Below are the code and all the weights of a small trained network. Each question names an input and a class and asks about switching units off, where a switched-off unit gives its printed mean instead of its output.

import numpy as np


def w(rows, s, z=0):
    codes = np.array(rows[::2]) - 128.0
    scale = np.full(codes.shape[1], s)
    scale[-1] = z or s
    return codes * scale


def f(y):
    return y / 2 * (1 + np.tanh(0.7978845608 * (y + 0.044715 * y**3)))


def log_softmax(a):
    a = a - a.max(-1, keepdims=True)
    return a - np.log(np.exp(a).sum(-1, keepdims=True))


def net(x, mask):
    res = np.array(x, float).reshape(1, 8) / 4 @ E
    y = f(res @ A[0][:, :-1].T + A[0][:, -1])
    res = res + np.where(mask, y, B[0][:, -1]) @ B[0][:, :-1]
    return log_softmax(res[-1] @ U[:, :-1].T + U[:, -1])


A, B = {}, {}
E = w([
[85,23,103],'x0',
[131,129,126],'x1',
[128,129,126],'x2',
[127,129,128],'x3',
[128,127,129],'x4',
[129,129,131],'x5',
[215,85,66],'x6',
[85,176,3],'x7',
],0.0068)
A[0] = w([
[106,162,53,70],'N1',
[251,77,75,90],'N2',
[56,8,96,98],'N3',
[66,152,154,61],'N4',
[166,76,201,140],'N5',
[93,81,129,92],'N6',
[221,111,89,70],'N7',
[121,118,127,254],'N8',
[149,95,198,92],'N9',
[2,160,185,94],'N10',
[65,151,36,113],'N11',
[66,26,112,68],'N12',
[199,235,136,103],'N13',
],0.0088,0.0067)
B[0] = w([
[150,58,214,142],'N1',
[4,133,99,182],'N2',
[150,220,170,181],'N3',
[78,100,168,119],'N4',
[172,67,122,187],'N5',
[127,138,157,124],'N6',
[44,127,176,142],'N7',
[146,161,39,253],'N8',
[149,72,158,146],'N9',
[29,116,92,176],'N10',
[189,26,161,184],'N11',
[130,188,198,150],'N12',
[142,194,191,176],'N13',
],0.028,0.0054)
U = w([
[16,93,139,82],'0',
[207,145,97,254],'1',
[209,231,239,77],'2',
[234,1,188,65],'3',
[204,143,65,157],'4',
],0.0063,0.0064)

Each question gives the input, the list of numbers given to net, and the class t.
The units are the neurons (one row each of A and B). Each row of codes is followed by its name. A weight is (code - 128) times the scale printed after its matrix; where a second scale follows, it is the last column's (A, B and U).
mask holds one flag per neuron, in row order. A switched-off neuron (its flag False) gives its mean, the last column of its row in B, instead of its output. The means were averaged over made-up inputs and are rounded, as every weight is.
A unit's drop is (log p(t) with every unit on - log p(t) with that unit switched off) / (log p(t) with every unit on - log p(t) with every unit switched off).
The circuit of an input: a set's keep is (log p(t) with only the set's units on - log p(t) with every unit switched off) / (log p(t) with every unit on - log p(t) with every unit switched off). Starting from the 12 units with the biggest drops (on a tie, the unit counted first), units are removed one at a time, each time the one whose removal leaves the highest keep (on an exact tie, the one counted first), for as long as the keep stays at least 0.8.
circuit, biggest first: the units of the circuit, biggest drop first
most important unit: the unit with the biggest drop
k most important neurons: the k neurons with the biggest drops, biggest first
drop of u: that unit's drop, to one decimal
input [2,-7,5,-3,-5,-7,6,7], class 3: circuit, biggest first -> [N11]
input [0,-5,-4,6,6,-4,8,7], class 0: 3 most important neurons -> [N2; N7; N5]
input [-7,8,4,-6,-5,-5,7,3], class 0: 3 most important neurons -> [N2; N7; N3]
input [5,-3,5,-5,7,0,7,8], class 3: 3 most important neurons -> [N11; N1; N10]
input [7,3,2,-8,2,-5,6,-2], class 2: 2 most important neurons -> [N3; N12]
input [3,-7,-6,-3,8,-1,8,-6], class 0: 2 most important neurons -> [N2; N7]
input [-2,8,-4,-4,-4,3,1,5], class 3: circuit, biggest first -> [N11; N1]
input [7,5,-6,8,3,7,-2,8], class 3: 3 most important neurons -> [N11; N1; N13]
input [0,6,3,-3,-6,4,6,3], class 0: 2 most important neurons -> [N2; N7]
input [-2,2,-1,-5,1,-1,-5,-7], class 3: 3 most important neurons -> [N5; N9; N2]
input [-2,6,-7,1,4,-7,-7,-7], class 0: 2 most important neurons -> [N10; N11]
input [4,7,2,-3,2,7,-2,-7], class 3: 2 most important neurons -> [N5; N9]
input [6,-8,-5,2,3,1,5,-1], class 2: 3 most important neurons -> [N3; N12; N10]
input [-2,-7,7,7,-6,3,-6,4], class 0: most important unit -> N10
input [8,0,-7,-4,-1,7,-2,8], class 2: 3 most important neurons -> [N3; N12; N5]
input [-6,1,6,8,3,5,-7,8], class 3: 3 most important neurons -> [N11; N1; N2]
input [8,-6,2,7,-2,-3,-4,-8], class 2: 3 most important neurons -> [N3; N12; N11]
input [6,5,-2,-8,4,-3,6,6], class 0: drop of N7 -> 0.6
input [-6,4,-6,2,5,-4,0,3], class 2: drop of N13 -> 1.1
input [8,-4,-1,-3,2,-4,4,-6], class 2: most important unit -> N3
input [-8,-3,2,2,-1,6,-2,4], class 2: drop of N11 -> 0.0
input [6,7,-8,-3,1,1,-3,3], class 2: drop of N2 -> 0.1
